Each row is followed by its group and then its class within the group.
[-49, -23, -9, -247, -229, -21, -234, 135, 65, -125, -147, -56, 193, -328, -180, -69, 64, -43, 17, 153, -261, -82, 35, -28, -3, -297, -31, 43, -63, -90, 35, -39, 10, -21, 13, -220, 190, -46, 84, 187, -12, -162, 18, 2, 99, 3, -114, -150]
N pamo
[131, -35, 38, -43, -49, 179, -113, -12, -90, -134, 82, -136, 171, 74, -59, -126, -93, 82, 69, -104, -105, 10, 36, -112, -74, -84, 40, 45, -80, 54, 60, 29, 13, 171, 16, 109, 64, 104, -59, 40, -29, 93, -133, -5, 61, 34, 21, -218]
N pamo
[-55, -27, 107, 115, -99, -4, 89, -3, 6, -137, -15, -11, 117, 15, -99, 166, -129, -213, 101, -144, -70, -35, -207, 16, 115, -19, 32, -58, 77, 46, 19, 112, 18, 105, -66, -148, 124, -12, 104, -185, 184, -10, 143, 105, 33, 25, -188, -356]
D fak
[80, 51, 110, -39, -258, 91, -105, -16, -161, -297, -169, -58, 273, -39, -61, 6, 80, 39, 42, -48, -48, 27, 6, -24, 81, -136, 4, 69, -124, -109, 74, -27, 30, 89, 15, 121, -31, 1, -134, 123, -58, 121, 139, 29, 41, -8, -78, -219]
N pamo
[-51, 23, 43, -5, -178, -62, -319, 53, -326, -86, -108, -71, 246, 88, -199, -101, 166, 138, 91, -5, -281, -44, 18, 13, -20, -88, 278, 6, -62, -72, 42, 96, -29, -252, -25, -19, 74, 97, 32, 176, 102, -27, 124, -17, 59, 54, -280, -228]
N Goni
[79, 12, 88, 29, -67, 109, 70, 3, -71, -219, -70, -73, 288, 8, -151, 140, -184, -51, 60, -82, 31, -53, 9, -5, 196, 32, 2, -65, 49, 74, 96, 47, -91, -402, 104, -117, 67, -64, -87, -43, -43, 111, 293, 45, -3, 101, -254, -279]
D fak
[35, 0, -22, -79, -29, -80, 70, -49, -86, -91, 15, -41, 82, -14, -72, -33, 54, 41, 9, -65, -99, 104, 29, -56, -24, 193, -23, 119, -32, 80, 161, 303, -7, 69, 44, 0, 130, -25, 136, -172, -17, 75, 46, 25, 33, -57, -67, -240]
N pamo
[-60, -29, 9, 88, 31, 34, 195, -60, 143, -8, -11, -9, 57, -10, -26, -35, -37, -263, -34, -74, 18, 25, -43, 6, 70, 163, -4, 29, 88, -9, 62, 15, 16, -12, -34, -123, -11, -24, 293, -396, 116, -82, -48, 136, 136, 36, -43, -210]
D fak
[-56, -16, -2, 32, -260, 17, -197, 64, -153, -77, -102, -4, 105, -6, 69, -5, 26, 153, 19, -14, -118, 17, 6, -68, 28, -88, -41, 37, -79, 58, 103, 16, 37, -28, 9, -29, 79, 5, 28, 56, -19, -117, 3, -2, 60, -33, -60, -179]
N pamo
[-22, 15, 4, -6, -185, 36, -142, 12, 17, -78, 97, -78, 214, 82, -64, -167, 30, -16, 24, -34, -212, -69, -74, 282, -20, -118, 53, 108, -50, 19, 85, 75, -72, 1, -2, -15, 140, 5, 172, 45, -24, -118, 56, 50, 61, -10, -69, -266]
N pamo
[-9, 80, -3, 252, -140, -5, -324, 62, -8, -308, -93, -14, 331, -47, -152, 116, -60, 7, 83, 361, -1, -221, -87, 49, 86, -365, 92, -34, 75, -12, -63, -50, -3, -49, 34, 45, 143, -117, -292, 172, -88, -239, 103, 80, 41, -88, -171, -164]
D lumav
[210, 324, 318, -224, -790, 56, -738, 274, -376, -796, -358, -182, 796, -59, -441, 52, 54, 708, 312, 52, -292, -512, -165, -271, 121, -796, 154, -43, -574, -135, 239, -155, 130, 176, 109, 613, 168, -161, -796, 796, -488, 171, 203, -384, -279, 29, -604, -83]
N Goni
[28, 58, 112, 29, -79, -21, 16, 14, -15, -155, -28, -60, 187, -62, -191, 93, -25, -106, 96, -41, -10, -70, -36, 32, 71, -92, 37, -23, -1, -37, 62, 89, -111, -18, -11, -86, 152, -33, 79, -39, 71, -26, 102, 125, 22, 29, -28, -285]
D fak
[43, -16, 107, 11, -215, -10, -34, 99, 36, -251, -60, 85, 314, -8, -222, 138, -155, -6, 59, 15, 152, -74, -175, -43, 46, -261, 48, -38, 40, -132, 24, -43, -14, 0, 73, 90, 67, -93, -47, 34, -39, -7, 84, 30, 27, 111, -228, -164]
D fak
[-5, 107, 195, 54, -17, 9, 50, -45, 12, -275, -21, -64, 220, -56, -135, 78, -103, -79, 80, -129, -72, -1, -151, -18, 66, 108, -21, -29, 133, 22, 188, 152, -43, 49, -38, -102, 100, 23, -116, 23, 60, 2, 50, 69, -32, 52, -281, -166]
D fak
